Below are the code and all the weights of a small trained network. Each question names an input and a target symbol and asks about switching units off, where a switched-off unit gives its printed mean instead of its output.

import numpy as np


def w(rows, s, z=0):
    codes = np.array(rows[::2]) - 128.0
    scale = np.full(codes.shape[1], s)
    scale[-1] = z or s
    return codes * scale


def norm(h):
    return h / np.sqrt((h * h).mean(-1, keepdims=True) + 1e-5)


def softmax(a):
    e = np.exp(a - a.max(-1, keepdims=True))
    return e / e.sum(-1, keepdims=True)


def log_softmax(a):
    a = a - a.max(-1, keepdims=True)
    return a - np.log(np.exp(a).sum(-1, keepdims=True))


def net(x, mask):
    ids = ['αβγδεζηθλμπφω'.index(c) for c in x.split()]
    T = len(ids)
    res = E[ids] + P[:T]
    u = 0
    for l in range(3):
        r = norm(res)
        for j in range(2):
            rows = slice(2 * j, 2 * j + 2)
            q, k, v = (r @ M[l][rows].T for M in (Q, K, V))
            z = softmax(np.where(np.tri(T) > 0, q @ k.T / 2**0.5, -1e9)) @ v
            o = O[l][rows]
            res = res + np.where(mask[u + j], z, o[:, -1]) @ o[:, :-1]
        u += 2
    return log_softmax(norm(res)[-1] @ U[:, :-1].T + U[:, -1])


Q, K, V, O = {}, {}, {}, {}
E = w([
[178,119,80,175,103,136],'α',
[128,144,189,173,158,150],'β',
[35,115,98,144,109,143],'γ',
[130,96,174,115,172,85],'δ',
[134,131,121,59,118,110],'ε',
[149,113,128,147,90,228],'ζ',
[99,161,140,154,78,126],'η',
[163,110,141,133,159,192],'θ',
[157,125,108,148,81,252],'λ',
[82,190,158,97,150,162],'μ',
[165,84,116,132,123,56],'π',
[125,128,113,168,163,96],'φ',
[144,127,52,107,126,120],'ω',
],0.031)
P = w([
[150,255,86,106,131,128],'0',
[137,191,110,122,126,144],'1',
[126,149,115,138,138,139],'2',
[113,118,118,149,135,148],'3',
[97,96,125,156,130,151],'4',
[84,76,126,159,128,156],'5',
],0.011)
Q[0] = w([
[172,144,78,253,93,170],'0.h0',
[105,85,173,243,187,91],'0.h0',
[128,66,80,56,115,124],'0.h1',
[108,100,140,169,188,51],'0.h1',
],0.021)
K[0] = w([
[97,26,110,253,101,153],'0.h0',
[133,51,181,221,114,110],'0.h0',
[167,86,66,64,150,123],'0.h1',
[139,135,161,133,171,96],'0.h1',
],0.019)
V[0] = w([
[68,115,151,33,182,130],'0.h0',
[89,104,88,101,107,144],'0.h0',
[113,42,191,26,9,99],'0.h1',
[153,112,30,78,114,141],'0.h1',
],0.012)
O[0] = w([
[66,50,227,32,98,112,83],'0.h0',
[42,142,19,2,42,124,254],'0.h0',
[183,37,253,147,27,128,9],'0.h1',
[111,42,33,49,18,103,167],'0.h1',
],0.0053,0.0035)
Q[1] = w([
[21,159,89,137,132,235],'1.h0',
[218,204,238,147,240,138],'1.h0',
[77,98,110,91,146,187],'1.h1',
[152,27,88,44,250,217],'1.h1',
],0.013)
K[1] = w([
[33,179,152,141,103,239],'1.h0',
[246,108,245,183,223,129],'1.h0',
[40,134,168,65,54,255],'1.h1',
[122,66,95,156,163,122],'1.h1',
],0.015)
V[1] = w([
[101,152,237,145,117,228],'1.h0',
[120,157,86,178,214,95],'1.h0',
[98,230,187,214,5,58],'1.h1',
[85,45,50,201,160,74],'1.h1',
],0.015)
O[1] = w([
[104,158,64,70,137,119,131],'1.h0',
[121,81,147,99,70,123,189],'1.h0',
[140,245,172,161,60,54,254],'1.h1',
[133,41,160,211,120,127,116],'1.h1',
],0.012,0.0039)
Q[2] = w([
[191,137,119,174,210,82],'2.h0',
[210,120,134,5,176,44],'2.h0',
[200,138,142,89,42,224],'2.h1',
[70,86,74,96,69,50],'2.h1',
],0.021)
K[2] = w([
[153,140,143,181,209,87],'2.h0',
[150,123,88,48,188,4],'2.h0',
[182,162,110,90,66,188],'2.h1',
[78,79,56,93,94,51],'2.h1',
],0.026)
V[2] = w([
[114,123,211,204,65,159],'2.h0',
[100,76,176,79,157,213],'2.h0',
[123,35,10,135,173,43],'2.h1',
[57,207,118,66,102,115],'2.h1',
],0.014)
O[2] = w([
[244,182,110,16,185,158,129],'2.h0',
[211,197,134,184,29,167,174],'2.h0',
[208,224,210,44,187,2,142],'2.h1',
[236,42,205,180,153,131,255],'2.h1',
],0.006,0.007)
U = w([
[188,105,40,223,117,69,2],'α',
[118,150,195,204,179,177,104],'β',
[43,88,139,155,91,86,142],'γ',
[113,110,249,125,167,142,120],'δ',
[162,93,176,62,62,112,127],'ε',
[155,155,84,119,66,186,134],'ζ',
[153,198,154,162,65,106,219],'η',
[161,63,113,110,169,189,169],'θ',
[108,114,128,115,108,134,72],'λ',
[70,177,167,48,125,160,16],'μ',
[203,80,164,205,123,77,132],'π',
[133,124,120,153,190,66,185],'φ',
[168,96,55,85,100,45,64],'ω',
],0.018,0.0057)

Each question gives the input, a string of symbols that net reads in full, and the target symbol t.
The units are the heads (2 rows each of Q, K, V and O). Each row of codes is followed by its name. A weight is (code - 128) times the scale printed after its matrix; where a second scale follows, it is the last column's (O and U).
mask holds one flag per head, layer by layer. A switched-off head (its flag False) gives its mean, the last column of its rows in O, instead of its output. The means were averaged over made-up inputs and are rounded, as every weight is.
A unit's drop is (log p(t) with every unit on - log p(t) with that unit switched off) / (log p(t) with every unit on - log p(t) with every unit switched off).
The circuit of an input: a set's keep is (log p(t) with only the set's units on - log p(t) with every unit switched off) / (log p(t) with every unit on - log p(t) with every unit switched off). Starting from all 6 units, units are removed one at a time, each time the one whose removal leaves the highest keep (on an exact tie, the one counted first), for as long as the keep stays at least 0.8.
circuit, biggest first: the units of the circuit, biggest drop first
most important unit: the unit with the biggest drop
heads that matter: for each layer, one digit per head in row order, 1 if its drop is at least 0.15 and else 0, layers parted by /
drop when u is switched off: that unit's drop, to one decimal
input η η π, target π: heads that matter -> 00 / 10 / 00
input γ γ γ φ γ, target φ: circuit, biggest first -> (2.h1 0.h1 2.h0 1.h1)
input γ γ γ β γ, target β: heads that matter -> 10 / 00 / 10
input θ γ ζ ζ γ, target ζ: most important unit -> 2.h0
input ζ α ω γ θ λ, target θ: heads that matter -> 00 / 01 / 00
input γ γ θ γ, target θ: circuit, biggest first -> (1.h1 0.h0 2.h0)
input γ γ ε ε γ, target ε: circuit, biggest first -> (0.h1 2.h0)
input ζ γ α γ, target α: circuit, biggest first -> (0.h0 2.h1)
input μ ζ δ, target δ: heads that matter -> 11 / 00 / 10
input γ γ γ ω γ, target ω: circuit, biggest first -> (0.h1 2.h1)
input ω λ γ δ η γ, target δ: heads that matter -> 10 / 11 / 11
input η γ μ γ, target μ: heads that matter -> 10 / 01 / 10
input λ ζ γ γ ε γ, target ε: circuit, biggest first -> (0.h1 2.h0 1.h0)
input ε γ ε, target γ: heads that matter -> 01 / 11 / 10
input γ δ γ, target δ: most important unit -> 0.h1
input ζ η η θ ζ, target θ: heads that matter -> 00 / 01 / 01
input γ α ζ γ, target α: drop when 2.h1 is switched off -> 0.3
input ζ ζ γ ω λ γ, target ω: drop when 2.h0 is switched off -> 0.1
input λ β φ, target φ: drop when 2.h1 is switched off -> 0.2
input ζ γ μ η γ, target μ: most important unit -> 1.h1
input ε θ ε, target θ: drop when 2.h1 is switched off -> 0.2
